Below are the code and all the weights of a small trained network. Each question names an input and a target symbol and asks about switching units off, where a switched-off unit gives its printed mean instead of its output.

import numpy as np


def w(rows, s, z=0):
    codes = np.array(rows[::2]) - 128.0
    scale = np.full(codes.shape[1], s)
    scale[-1] = z or s
    return codes * scale


def norm(h):
    return h / np.sqrt((h * h).mean(-1, keepdims=True) + 1e-5)


def f(y):
    return y / 2 * (1 + np.tanh(0.7978845608 * (y + 0.044715 * y**3)))


def softmax(a):
    e = np.exp(a - a.max(-1, keepdims=True))
    return e / e.sum(-1, keepdims=True)


def log_softmax(a):
    a = a - a.max(-1, keepdims=True)
    return a - np.log(np.exp(a).sum(-1, keepdims=True))


def net(x, mask):
    ids = ['αβγδεζηλμξπτφψω'.index(c) for c in x.split()]
    T = len(ids)
    res = E[ids] + P[:T]
    r = norm(res)
    for j in range(2):
        rows = slice(3 * j, 3 * j + 3)
        q, k, v = (r @ M[0][rows].T for M in (Q, K, V))
        z = softmax(np.where(np.tri(T) > 0, q @ k.T / 3**0.5, -1e9)) @ v
        o = O[0][rows]
        res = res + np.where(mask[j], z, o[:, -1]) @ o[:, :-1]
    y = f(norm(res) @ A[0][:, :-1].T + A[0][:, -1])
    res = res + np.where(mask[2:6], y, B[0][:, -1]) @ B[0][:, :-1]
    return log_softmax(norm(res)[-1] @ U[:, :-1].T + U[:, -1])


Q, K, V, O, A, B = {}, {}, {}, {}, {}, {}
E = w([
[187,111,175,106,142,106],'α',
[180,161,173,97,66,101],'β',
[128,104,54,125,132,179],'γ',
[126,66,112,135,110,163],'δ',
[109,80,152,160,138,93],'ε',
[178,198,80,121,195,65],'ζ',
[138,139,111,122,86,201],'η',
[114,193,67,159,169,116],'λ',
[136,143,102,130,128,9],'μ',
[115,86,88,130,76,156],'ξ',
[109,102,62,153,180,104],'π',
[219,153,141,82,192,148],'τ',
[121,114,148,145,102,139],'φ',
[97,115,114,153,106,145],'ψ',
[129,122,147,136,85,168],'ω',
],0.014)
P = w([
[47,148,171,197,124,165],'0',
[203,115,152,120,115,126],'1',
[107,84,150,62,97,105],'2',
[228,124,138,197,102,143],'3',
[65,119,136,1,145,67],'4',
[218,73,83,149,72,76],'5',
[59,240,65,90,90,135],'6',
],0.0093)
Q[0] = w([
[252,128,141,145,142,99],'head 1',
[125,141,92,118,74,96],'head 1',
[139,133,105,239,99,141],'head 1',
[66,120,125,74,141,126],'head 2',
[210,136,128,92,115,77],'head 2',
[156,151,166,68,157,109],'head 2',
],0.021)
K[0] = w([
[71,200,234,42,226,176],'head 1',
[165,203,111,73,96,64],'head 1',
[22,67,67,13,94,96],'head 1',
[229,139,97,210,106,122],'head 2',
[13,223,214,160,206,188],'head 2',
[90,156,194,253,144,169],'head 2',
],0.012)
V[0] = w([
[164,101,141,126,216,118],'head 1',
[109,102,150,185,124,5],'head 1',
[158,188,195,130,95,92],'head 1',
[171,186,98,99,203,192],'head 2',
[133,50,180,143,221,140],'head 2',
[88,94,20,153,124,108],'head 2',
],0.02)
O[0] = w([
[100,107,58,149,168,106,127],'head 1',
[202,3,147,131,120,162,170],'head 1',
[216,122,95,162,116,78,157],'head 1',
[144,149,197,196,134,210,3],'head 2',
[167,90,107,50,210,212,198],'head 2',
[109,141,134,166,212,57,169],'head 2',
],0.015,0.0051)
A[0] = w([
[252,90,87,97,135,118,179],'neuron 1',
[117,151,159,149,84,63,252],'neuron 2',
[92,52,90,110,181,171,146],'neuron 3',
[138,62,106,72,117,87,71],'neuron 4',
],0.018,0.0025)
B[0] = w([
[86,250,107,141,183,34,254],'neuron 1',
[171,23,137,161,105,155,204],'neuron 2',
[150,99,61,144,20,120,208],'neuron 3',
[136,206,248,105,164,237,217],'neuron 4',
],0.013)
U = w([
[154,176,84,99,88,138,182],'α',
[158,145,125,148,57,92,16],'β',
[132,148,112,154,106,223,246],'γ',
[155,95,114,108,7,112,66],'δ',
[77,125,92,49,98,129,119],'ε',
[85,86,154,105,105,49,90],'ζ',
[132,158,148,103,171,115,160],'η',
[143,135,107,201,137,124,147],'λ',
[86,176,141,145,64,131,80],'μ',
[48,156,163,135,167,122,164],'ξ',
[138,86,223,107,137,144,240],'π',
[203,107,105,51,138,151,31],'τ',
[167,116,141,111,151,96,82],'φ',
[107,41,80,120,149,126,252],'ψ',
[147,108,170,210,135,155,131],'ω',
],0.011,0.0016)

Each question gives the input, a string of symbols that net reads in full, and the target symbol t.
The units are the heads (3 rows each of Q, K, V and O) and the neurons (one row each of A and B). Each row of codes is followed by its name. A weight is (code - 128) times the scale printed after its matrix; where a second scale follows, it is the last column's (O, A, B and U).
mask holds one flag per unit, heads first, then neurons. A switched-off unit (its flag False) gives its mean, the last column of its rows in O or B, instead of its output. The means were averaged over made-up inputs and are rounded, as every weight is.
A unit's drop is (log p(t) with every unit on - log p(t) with that unit switched off) / (log p(t) with every unit on - log p(t) with every unit switched off).
The circuit of an input: a set's keep is (log p(t) with only the set's units on - log p(t) with every unit switched off) / (log p(t) with every unit on - log p(t) with every unit switched off). Starting from all 6 units, units are removed one at a time, each time the one whose removal leaves the highest keep (on an exact tie, the one counted first), for as long as the keep stays at least 0.8.
circuit, biggest first: the units of the circuit, biggest drop first
k most important neurons: the k neurons with the biggest drops, biggest first
heads that matter: for each layer, one digit per head in row order, 1 if its drop is at least 0.15 and else 0, layers parted by /
input ζ ω ω ω ω, target δ: heads that matter => 11
input ω μ δ δ, target ε: circuit, biggest first => head 1; head 2
input β μ β β λ π β, target δ: circuit, biggest first => head 2
input β ε α τ π ω δ, target δ: heads that matter => 01
input π ξ ψ η π δ, target ψ: heads that matter => 11
input ε λ ψ α λ τ η, target γ: heads that matter => 01
input φ β β γ ε ω, target τ: circuit, biggest first => neuron 4; head 2
input π α ψ δ ε, target ε: circuit, biggest first => head 1; neuron 3; head 2
input ζ η ζ π τ π γ, target ψ: circuit, biggest first => head 2; head 1; neuron 3
input π ψ ω ω, target δ: circuit, biggest first => head 1; head 2; neuron 1
input π μ μ ζ λ λ, target ω: heads that matter => 01
input ω ξ τ α μ π δ, target ψ: 2 most important neurons => neuron 1; neuron 3
input α ζ π α, target τ: heads that matter => 11
input φ β τ φ τ δ ψ, target ε: heads that matter => 11
input η μ β ε α ψ φ, target π: 2 most important neurons => neuron 4; neuron 1
input φ π ω, target ψ: circuit, biggest first => head 1
input δ ε μ ε ω, target τ: 3 most important neurons => neuron 4; neuron 3; neuron 1
input τ ω π δ π, target ε: heads that matter => 10
input τ ω ζ ζ ψ η, target π: 2 most important neurons => neuron 4; neuron 1
input λ ε β α γ π, target ξ: circuit, biggest first => head 1
input τ ζ δ ψ η μ, target γ: heads that matter => 01
input π φ ξ ψ, target ζ: heads that matter => 01
input π γ ω φ, target δ: heads that matter => 11
input α δ τ ξ, target γ: heads that matter => 01
